[[ 21  22  21]
 [ 14  17  14]
 [-25 -20 -29]]
=>
[[ 17  14]
 [-20 -29]]

[[ -3  17  14   5 -10]
 [ 34  -5   1   5 -32]
 [  7   5  -2  12  14]]
=>
[[-5  1]
 [ 5 -2]]

[[-20 -14 -14 -17 -18]
 [-33 -33 -30 -31 -33]
 [ -7  -6  -8 -14 -12]
 [  4   3   9   1   5]]
=>
[[-33 -30]
 [ -6  -8]]

[[  9  19  -9  22  22]
 [-13  13  14   1   4]
 [ -6  -5  13  -5 -14]
 [ 30 -35 -40 -13  -7]
 [-20  -1  23 -12 -11]]
=>
[[13 14]
 [-5 13]]

[[18 -6  2]
 [30 -9  0]
 [22 -5  1]
 [25 -9  4]]
=>
[[-9  0]
 [-5  1]]

[[-28 -29  35]
 [-30   0 -22]
 [  0  -9  17]
 [-20 -21  16]
 [ -5  32  16]]
=>
[[  0 -22]
 [ -9  17]]

[[-16  10  -4   8]
 [ 13 -21 -26 -35]
 [ 27  31  -4  11]
 [  5  14  -3  -6]]
=>
[[-21 -26]
 [ 31  -4]]
---
[[ -8 -31  26  -5 -10 -19  33  17]
 [-28   4   3  11  32   5  13  10]
 [-23 -33   3  30   1   6 -20  18]
 [  1 -23 -13  24  -1 -31 -20   3]
 [  4  15  21 -32  20   2  26  20]]
=>
[[-28   4   3  11  32   5  13  10]
 [-23 -33   3  30   1   6 -20  18]
 [ -8 -31  26  -5 -10 -19  33  17]
 [  1 -23 -13  24  -1 -31 -20   3]
 [  4  15  21 -32  20   2  26  20]]

[[ 22  34 -36  10  -3  -3  -1   3   0   6   2 -34   1]
 [-13 -27  29   6 -12 -12 -13 -16 -14 -18 -16  29 -15]
 [ 16  24 -26   9  -5  -4  -3   0  -2   2   0 -25  -1]
 [ 20  33 -33  11  -4  -3  -2   2  -1   5   2 -34   0]
 [ -5 -14  15   7 -10 -10 -11 -12 -11 -13 -12  15 -11]
 [ -4 -13  14   6 -10 -10 -10 -11 -11 -13 -11  14 -11]
 [ -2  -9  10   7  -9  -9 -10 -10 -10 -11 -10  10 -10]]
=>
[[-13 -27  29   6 -12 -12 -13 -16 -14 -18 -16  29 -15]
 [ -5 -14  15   7 -10 -10 -11 -12 -11 -13 -12  15 -11]
 [ -4 -13  14   6 -10 -10 -10 -11 -11 -13 -11  14 -11]
 [ -2  -9  10   7  -9  -9 -10 -10 -10 -11 -10  10 -10]
 [ 16  24 -26   9  -5  -4  -3   0  -2   2   0 -25  -1]
 [ 20  33 -33  11  -4  -3  -2   2  -1   5   2 -34   0]
 [ 22  34 -36  10  -3  -3  -1   3   0   6   2 -34   1]]

[[ -9 -13   0   1   0   1  -7 -13]
 [ 15  14  -3  -1   2  11   7   8]
 [-14  -5  -8   0  -5 -11 -11  -6]
 [ 36  31  10  -5   4  32  29  12]
 [  6   6  -1  -1   1   3   4   2]]
=>
[[-14  -5  -8   0  -5 -11 -11  -6]
 [ -9 -13   0   1   0   1  -7 -13]
 [  6   6  -1  -1   1   3   4   2]
 [ 15  14  -3  -1   2  11   7   8]
 [ 36  31  10  -5   4  32  29  12]]

[[  4  -8  -2  -5 -10]
 [  5   9   2  21  13]
 [ 13 -25   5   0 -12]
 [-20  29  -8 -11  11]]
=>
[[-20  29  -8 -11  11]
 [  4  -8  -2  -5 -10]
 [  5   9   2  21  13]
 [ 13 -25   5   0 -12]]

[[  8  21 -11 -33  20   1   6]
 [-22  -2  -4   8  11 -39  15]
 [-14  15 -14 -21  26 -23  15]]
=>
[[-22  -2  -4   8  11 -39  15]
 [-14  15 -14 -21  26 -23  15]
 [  8  21 -11 -33  20   1   6]]

[[-13   8   8  -1   0  -4  -5   5   4   3  -2  -2  -3   3   4]
 [ 16  35  25  11  -3   9  24  34  10 -35  -3  10   5  24  30]
 [ 26 -14 -13   5   0  -1 -13  -7  -6   6  -3  -5   1  -4  11]
 [  6 -14  -8   4   0  -3  -2  -5  -1   1   0  -1  -1  -5 -14]]
=>
[[-13   8   8  -1   0  -4  -5   5   4   3  -2  -2  -3   3   4]
 [  6 -14  -8   4   0  -3  -2  -5  -1   1   0  -1  -1  -5 -14]
 [ 16  35  25  11  -3   9  24  34  10 -35  -3  10   5  24  30]
 [ 26 -14 -13   5   0  -1 -13  -7  -6   6  -3  -5   1  -4  11]]

[[ -1 -23 -11 -11  28  -2]
 [ -4  -7  -9 -15   8   4]
 [-10   8 -12 -15  -4  10]
 [-31   1  16  -6  12   4]
 [  3 -25 -15  -9  -9   2]
 [-14  27  -3  15  -8 -22]
 [ -8  -5 -22  -8  29  14]
 [ 31 -16  -3  -3  11   1]
 [ 13 -12 -14 -13   9  20]]
=>
[[-31   1  16  -6  12   4]
 [-14  27  -3  15  -8 -22]
 [-10   8 -12 -15  -4  10]
 [ -8  -5 -22  -8  29  14]
 [ -4  -7  -9 -15   8   4]
 [ -1 -23 -11 -11  28  -2]
 [  3 -25 -15  -9  -9   2]
 [ 13 -12 -14 -13   9  20]
 [ 31 -16  -3  -3  11   1]]
---
[[-10 -21   7 -32 -10]
 [ 12  11   3 -18  10]
 [-16   9  13 -27  -3]
 [ 29  16 -24  14  -9]]
=>
[[11  3]
 [ 9 13]]

[[-10   9 -15  -7   1]
 [-20   9 -11 -11   5]
 [-17  11  -7  -9  -2]
 [-27  31 -15  -8 -22]
 [ -8 -20  -5   1   1]]
=>
[[  9 -11]
 [ 11  -7]]

[[ -2 -34  17  -7]
 [  0   7   0   2]
 [ -1   7  -2   2]]
=>
[[ 7  0]
 [ 7 -2]]

[[ 36  -9 -13]
 [ -9  -2 -24]
 [ -3  -2 -24]]
=>
[[ -2 -24]
 [ -2 -24]]

[[-18  26  36  -7 -19]
 [  1  -2  -3   0   2]
 [  4  -6  -9   1   5]
 [ -9  12  19  -3 -10]
 [  1  -1  -2   0   2]]
=>
[[-2 -3]
 [-6 -9]]

[[ 7  8  2 19]
 [ 0  2  2  3]
 [ 6 12  6 29]
 [-1 -3 -4 -2]
 [ 0 -2 -3  1]]
=>
[[ 2  2]
 [12  6]]

[[ 14  -3   6 -14 -10]
 [ -7  -9   3  30  -7]
 [ 15 -11  12   3 -18]
 [ 14   3  -6   5 -25]]
=>
[[ -9   3]
 [-11  12]]

[[ 37  33 -20 -18]
 [ -2  -2   2   2]
 [ -9  -8   5   5]]
=>
[[-2  2]
 [-8  5]]
---
[[ 27  -1  17   3  24 -22]
 [-10  -3 -30  -7   3  -8]]
=>
[[-10  -3 -30  -7   3  -8]
 [ 27  -1  17   3  24 -22]]

[[ -3 -12  30   1  -3  -7  18]
 [ 10  19 -10  17   0  14 -18]
 [  0  13   3 -13  14  -8  -1]
 [ -2  15  -3   7   3 -10  -9]
 [ 19  -6  -4 -27  14  -5  11]
 [-13   4  -2  -1  -5  -3  -4]
 [  1  -4  -4 -11  16  17   3]
 [-19 -15  23   1 -22 -15  22]]
=>
[[-19 -15  23   1 -22 -15  22]
 [ -3 -12  30   1  -3  -7  18]
 [ 19  -6  -4 -27  14  -5  11]
 [  1  -4  -4 -11  16  17   3]
 [-13   4  -2  -1  -5  -3  -4]
 [  0  13   3 -13  14  -8  -1]
 [ -2  15  -3   7   3 -10  -9]
 [ 10  19 -10  17   0  14 -18]]

[[  0 -16   0  23   5 -29]
 [ -7   1  -2  25 -10 -32]
 [ 14 -18 -24   4   5   0]
 [  9  -6 -29   4   0   0]
 [  3 -14 -13  22   0 -27]
 [  4 -22   9   4  10   0]
 [  0  -7   0  16   3 -18]
 [  0 -17  -1  23  -4 -29]
 [ 12 -29   1   6  18  -3]]
=>
[[ 12 -29   1   6  18  -3]
 [  4 -22   9   4  10   0]
 [ 14 -18 -24   4   5   0]
 [  0 -17  -1  23  -4 -29]
 [  0 -16   0  23   5 -29]
 [  3 -14 -13  22   0 -27]
 [  0  -7   0  16   3 -18]
 [  9  -6 -29   4   0   0]
 [ -7   1  -2  25 -10 -32]]

[[ -4  -4   0   0  -4  -4  -4   0   0  -1  -4   0   0   0  -4  -3]
 [ 12  11  -3  -2  11  10  10  -3  -3  -1  11  -2  -4  -1  11   9]
 [-39 -32  28  25 -39 -28 -38  25  25   7 -35  28  32  18 -32 -24]]
=>
[[-39 -32  28  25 -39 -28 -38  25  25   7 -35  28  32  18 -32 -24]
 [ -4  -4   0   0  -4  -4  -4   0   0  -1  -4   0   0   0  -4  -3]
 [ 12  11  -3  -2  11  10  10  -3  -3  -1  11  -2  -4  -1  11   9]]

[[  2   3   2   4 -24   2]
 [ -4  -6  -2  -8  38  -3]
 [ -1  -3  -2  -1   5  -2]]
=>
[[ -4  -6  -2  -8  38  -3]
 [ -1  -3  -2  -1   5  -2]
 [  2   3   2   4 -24   2]]

[[ 36 -28 -39 -28 -38]
 [ -4  -1  10  21  17]
 [ 30   1  22 -24 -13]
 [  4  37  -5  -8 -33]
 [-29 -33 -21   0 -38]
 [  5  -6  18   6  19]
 [ 25 -21 -25  31 -32]
 [-37  10  -7  -5  28]
 [-11  -4 -10 -16  40]
 [ 19   6  -6  37  25]
 [-19  39 -28   5 -20]]
=>
[[-29 -33 -21   0 -38]
 [ 36 -28 -39 -28 -38]
 [ 25 -21 -25  31 -32]
 [  5  -6  18   6  19]
 [-11  -4 -10 -16  40]
 [ -4  -1  10  21  17]
 [ 30   1  22 -24 -13]
 [ 19   6  -6  37  25]
 [-37  10  -7  -5  28]
 [  4  37  -5  -8 -33]
 [-19  39 -28   5 -20]]
